Here is a tiny trained network, its code and every weight. The questions are about switching its units off for an input and a target symbol, where a switched-off unit gives its printed mean instead of its output.

import numpy as np


def w(rows, s, z=0):
    codes = np.array(rows[::2]) - 128.0
    scale = np.full(codes.shape[1], s)
    scale[-1] = z or s
    return codes * scale


def f(y):
    return y / 2 * (1 + np.tanh(0.7978845608 * (y + 0.044715 * y**3)))


def softmax(a):
    e = np.exp(a - a.max(-1, keepdims=True))
    return e / e.sum(-1, keepdims=True)


def log_softmax(a):
    a = a - a.max(-1, keepdims=True)
    return a - np.log(np.exp(a).sum(-1, keepdims=True))


def net(x, mask):
    ids = ['ΔΘΣΦΨαβγεζλπτω'.index(c) for c in x.split()]
    T = len(ids)
    res = E[ids] + P[:T]
    u = 0
    for l in range(2):
        q, k, v = (res @ M[l].T for M in (Q, K, V))
        z = softmax(np.where(np.tri(T) > 0, q @ k.T / 2**0.5, -1e9)) @ v
        res = res + np.where(mask[u], z, O[l][:, -1]) @ O[l][:, :-1]
        u += 1
        y = f(res @ A[l][:, :-1].T + A[l][:, -1])
        res = res + np.where(mask[u : u + 4], y, B[l][:, -1]) @ B[l][:, :-1]
        u += 4
    return log_softmax(res[-1] @ U[:, :-1].T + U[:, -1])


Q, K, V, O, A, B = {}, {}, {}, {}, {}, {}
E = w([
[166,174,109],'Δ',
[195,217,90],'Θ',
[123,111,171],'Σ',
[84,100,148],'Φ',
[205,61,146],'Ψ',
[177,156,193],'α',
[73,136,110],'β',
[95,99,106],'γ',
[41,93,152],'ε',
[102,116,142],'ζ',
[119,103,177],'λ',
[86,155,5],'π',
[52,135,70],'τ',
[69,105,140],'ω',
],0.019)
P = w([
[201,1,164],'0',
[130,110,159],'1',
[113,116,147],'2',
[94,134,141],'3',
[89,132,141],'4',
[79,133,139],'5',
[77,141,145],'6',
[77,131,144],'7',
[78,126,145],'8',
[74,131,143],'9',
[69,126,142],'10',
],0.012)
Q[0] = w([
[194,103,191],'0.h1',
[2,147,52],'0.h1',
],0.0089)
K[0] = w([
[135,243,183],'0.h1',
[203,254,11],'0.h1',
],0.0095)
V[0] = w([
[115,100,157],'0.h1',
[100,247,175],'0.h1',
],0.013)
O[0] = w([
[158,200,255,100],'0.h1',
[119,127,149,1],'0.h1',
],0.0039,0.0038)
A[0] = w([
[94,106,68,10],'0.n1',
[229,78,32,176],'0.n2',
[65,108,51,170],'0.n3',
[213,248,2,254],'0.n4',
],0.0083,0.0075)
B[0] = w([
[24,216,192,128],'0.n1',
[13,143,169,154],'0.n2',
[115,65,222,254],'0.n3',
[163,1,83,209],'0.n4',
],0.0091,0.008)
Q[1] = w([
[164,192,190],'1.h1',
[103,99,1],'1.h1',
],0.0079)
K[1] = w([
[111,210,140],'1.h1',
[193,2,19],'1.h1',
],0.0069)
V[1] = w([
[101,254,83],'1.h1',
[255,29,220],'1.h1',
],0.0058)
O[1] = w([
[131,1,171,6],'1.h1',
[10,202,28,183],'1.h1',
],0.0087,0.011)
A[1] = w([
[135,197,97,254],'1.n1',
[157,253,150,188],'1.n2',
[157,85,35,42],'1.n3',
[65,118,74,175],'1.n4',
],0.012,0.0086)
B[1] = w([
[75,169,129,199],'1.n1',
[37,57,84,162],'1.n2',
[254,90,240,146],'1.n3',
[184,107,151,254],'1.n4',
],0.01,0.016)
U = w([
[125,125,156,54],'Δ',
[120,113,156,21],'Θ',
[120,116,149,31],'Σ',
[139,135,100,119],'Φ',
[120,115,156,21],'Ψ',
[95,132,253,130],'α',
[119,113,154,30],'β',
[160,161,139,186],'γ',
[126,40,125,95],'ε',
[121,113,152,26],'ζ',
[126,126,163,48],'λ',
[103,166,142,255],'π',
[121,111,152,31],'τ',
[121,114,154,18],'ω',
],0.016,0.0081)

Each question gives the input, a string of symbols that net reads in full, and the target symbol t.
The units are the heads (2 rows each of Q, K, V and O) and the neurons (one row each of A and B). Each row of codes is followed by its name. A weight is (code - 128) times the scale printed after its matrix; where a second scale follows, it is the last column's (O, A, B and U).
mask holds one flag per unit, layer by layer, with each layer's heads first. A switched-off unit (its flag False) gives its mean, the last column of its rows in O or B, instead of its output. The means were averaged over made-up inputs and are rounded, as every weight is.
A unit's drop is (log p(t) with every unit on - log p(t) with that unit switched off) / (log p(t) with every unit on - log p(t) with every unit switched off).
The circuit of an input: a set's keep is (log p(t) with only the set's units on - log p(t) with every unit switched off) / (log p(t) with every unit on - log p(t) with every unit switched off). Starting from all 10 units, units are removed one at a time, each time the one whose removal leaves the highest keep (on an exact tie, the one counted first), for as long as the keep stays at least 0.8.
circuit, biggest first: the units of the circuit, biggest drop first
unit that matters most: the unit with the biggest drop
top k neurons: the k neurons with the biggest drops, biggest first
k most important neurons of layer l: the k neurons of layer l with the biggest drops, biggest first
drop when u is switched off: that unit's drop, to one decimal
input π ε Θ π Φ Σ, target π: unit that matters most -> 0.n4
input ω ε ε λ, target π: circuit, biggest first -> (1.n3 0.n3)
input π π ε, target π: top 3 neurons -> (0.n4 0.n3 1.n3)
input Θ Ψ γ, target π: top 2 neurons -> (0.n4 1.n1)
input Δ π γ, target π: circuit, biggest first -> (0.n4 1.h1)
input β ε ω Θ π, target ε: top 2 neurons -> (0.n4 0.n3)
input ε β Σ, target π: 2 most important neurons of layer 0 -> (0.n2 0.n1)
input ε ε π ε ω λ, target π: circuit, biggest first -> (0.n3 1.n3)
input Ψ Θ ε, target π: top 2 neurons -> (1.n3 0.n1)
input Φ Ψ ε π, target ε: 2 most important neurons of layer 0 -> (0.n4 0.n2)
input ω π α, target π: 2 most important neurons of layer 0 -> (0.n4 0.n2)
input ζ ε β ω Ψ, target π: top 3 neurons -> (1.n4 0.n3 1.n3)
input ε ε Φ γ π λ α, target π: 2 most important neurons of layer 0 -> (0.n2 0.n1)
input ε Θ π Φ, target π: most important neuron of layer 0 -> (0.n4)
input ε τ π ω ε ε ω λ Σ Ψ, target π: 2 most important neurons of layer 0 -> (0.n3 0.n2)
input γ λ ζ, target π: 2 most important neurons of layer 0 -> (0.n2 0.n1)
input Θ π Φ, target π: drop when 0.n2 is switched off -> 0.0
